Below are the code and all the weights of a small trained network. Each question names an input and a class and asks about switching units off, where a switched-off unit gives its printed mean instead of its output.

import numpy as np


def w(rows, s, z=0):
    codes = np.array(rows[::2]) - 128.0
    scale = np.full(codes.shape[1], s)
    scale[-1] = z or s
    return codes * scale


def f(y):
    return y / 2 * (1 + np.tanh(0.7978845608 * (y + 0.044715 * y**3)))


def log_softmax(a):
    a = a - a.max(-1, keepdims=True)
    return a - np.log(np.exp(a).sum(-1, keepdims=True))


def net(x, mask):
    res = np.array(x, float).reshape(1, 6) / 4 @ E
    y = f(res @ A[0][:, :-1].T + A[0][:, -1])
    res = res + np.where(mask, y, B[0][:, -1]) @ B[0][:, :-1]
    return log_softmax(res[-1] @ U[:, :-1].T + U[:, -1])


A, B = {}, {}
E = w([
[146,140,113,118,114,108],'x0',
[119,129,141,126,129,131],'x1',
[143,180,153,231,97,221],'x2',
[158,146,98,132,110,112],'x3',
[2,198,10,20,182,182],'x4',
[34,83,102,206,51,87],'x5',
],0.0078)
A[0] = w([
[32,111,96,196,26,140,81],'n1',
[25,183,53,129,181,207,129],'n2',
[212,195,119,180,2,130,192],'n3',
[86,29,152,137,193,93,147],'n4',
[144,63,82,46,64,149,233],'n5',
[129,68,225,139,174,127,213],'n6',
[165,153,121,123,153,186,1],'n7',
[128,37,212,104,133,127,232],'n8',
[146,54,144,39,139,36,129],'n9',
[180,168,201,67,165,152,24],'n10',
[186,132,85,123,108,59,163],'n11',
[212,57,167,182,76,59,21],'n12',
[98,152,87,82,84,186,152],'n13',
[50,108,88,122,37,1,81],'n14',
[51,114,157,171,91,87,49],'n15',
[136,201,101,205,86,237,96],'n16',
[176,104,133,69,184,116,34],'n17',
[220,155,147,87,150,244,39],'n18',
[116,75,34,87,219,126,100],'n19',
],0.0088,0.0047)
B[0] = w([
[235,231,178,48,126,77,190],'n1',
[209,114,132,206,194,115,244],'n2',
[116,123,142,167,215,191,200],'n3',
[132,114,142,126,74,222,161],'n4',
[53,147,144,205,199,198,179],'n5',
[142,176,1,243,109,180,189],'n6',
[218,183,188,134,44,168,134],'n7',
[146,171,97,173,184,230,191],'n8',
[33,125,227,205,129,165,187],'n9',
[200,215,110,97,19,74,159],'n10',
[97,25,114,203,153,213,151],'n11',
[158,241,122,168,187,98,201],'n12',
[142,149,119,215,184,102,184],'n13',
[179,218,186,79,136,135,188],'n14',
[172,173,66,61,64,169,151],'n15',
[66,85,238,145,117,198,188],'n16',
[195,188,208,78,26,67,149],'n17',
[114,213,152,143,93,105,180],'n18',
[122,198,165,191,159,137,192],'n19',
],0.0069,0.011)
U = w([
[184,134,30,174,155,99,82],'0',
[220,207,190,54,1,63,92],'1',
[153,120,106,140,108,125,253],'2',
[126,75,206,132,82,163,152],'3',
[143,135,63,133,116,140,232],'4',
[178,92,116,119,135,154,190],'5',
[107,40,37,63,21,115,10],'6',
],0.0088,0.0051)

Each question gives the input, the list of numbers given to net, and the class t.
The units are the neurons (one row each of A and B). Each row of codes is followed by its name. A weight is (code - 128) times the scale printed after its matrix; where a second scale follows, it is the last column's (A, B and U).
mask holds one flag per neuron, in row order. A switched-off neuron (its flag False) gives its mean, the last column of its row in B, instead of its output. The means were averaged over made-up inputs and are rounded, as every weight is.
A unit's drop is (log p(t) with every unit on - log p(t) with that unit switched off) / (log p(t) with every unit on - log p(t) with every unit switched off).
The circuit of an input: a set's keep is (log p(t) with only the set's units on - log p(t) with every unit switched off) / (log p(t) with every unit on - log p(t) with every unit switched off). Starting from the 12 units with the biggest drops (on a tie, the unit counted first), units are removed one at a time, each time the one whose removal leaves the highest keep (on an exact tie, the one counted first), for as long as the keep stays at least 0.8.
units of the circuit, in order: the units of the circuit, biggest drop first
top k neurons: the k neurons with the biggest drops, biggest first
drop of u: that unit's drop, to one decimal
input [-3,6,-4,2,-6,-2], class 0: units of the circuit, in order => [n6]
input [-3,-4,4,7,-7,0], class 0: top 3 neurons => [n12; n6; n9]
input [7,-1,7,2,5,-1], class 3: top 2 neurons => [n16; n6]
input [2,5,-2,0,7,-8], class 1: top 2 neurons => [n17; n10]
input [1,0,-7,-4,-4,-1], class 3: top 3 neurons => [n9; n4; n2]
input [-4,5,1,1,-2,-5], class 1: top 2 neurons => [n10; n2]
input [4,-3,-4,0,3,-6], class 1: top 2 neurons => [n17; n10]
input [-4,2,-8,-6,2,8], class 1: top 4 neurons => [n14; n1; n15; n3]
input [0,5,4,5,-7,-5], class 0: top 3 neurons => [n12; n6; n3]
input [-7,7,-1,-1,7,0], class 0: top 3 neurons => [n2; n13; n16]
input [-1,3,-1,-1,-7,1], class 0: units of the circuit, in order => [n12; n6]
input [0,0,-6,2,-3,1], class 3: top 2 neurons => [n9; n2]
input [5,-7,-2,-7,-8,0], class 0: top 2 neurons => [n12; n6]
input [7,-6,-8,-1,-4,-3], class 3: units of the circuit, in order => [n9]
input [1,-1,-8,-4,3,3], class 3: drop of n4 => 0.1
input [0,1,8,-2,4,4], class 3: drop of n6 => 0.3
input [-6,1,1,-6,-7,-2], class 0: drop of n18 => 0.0
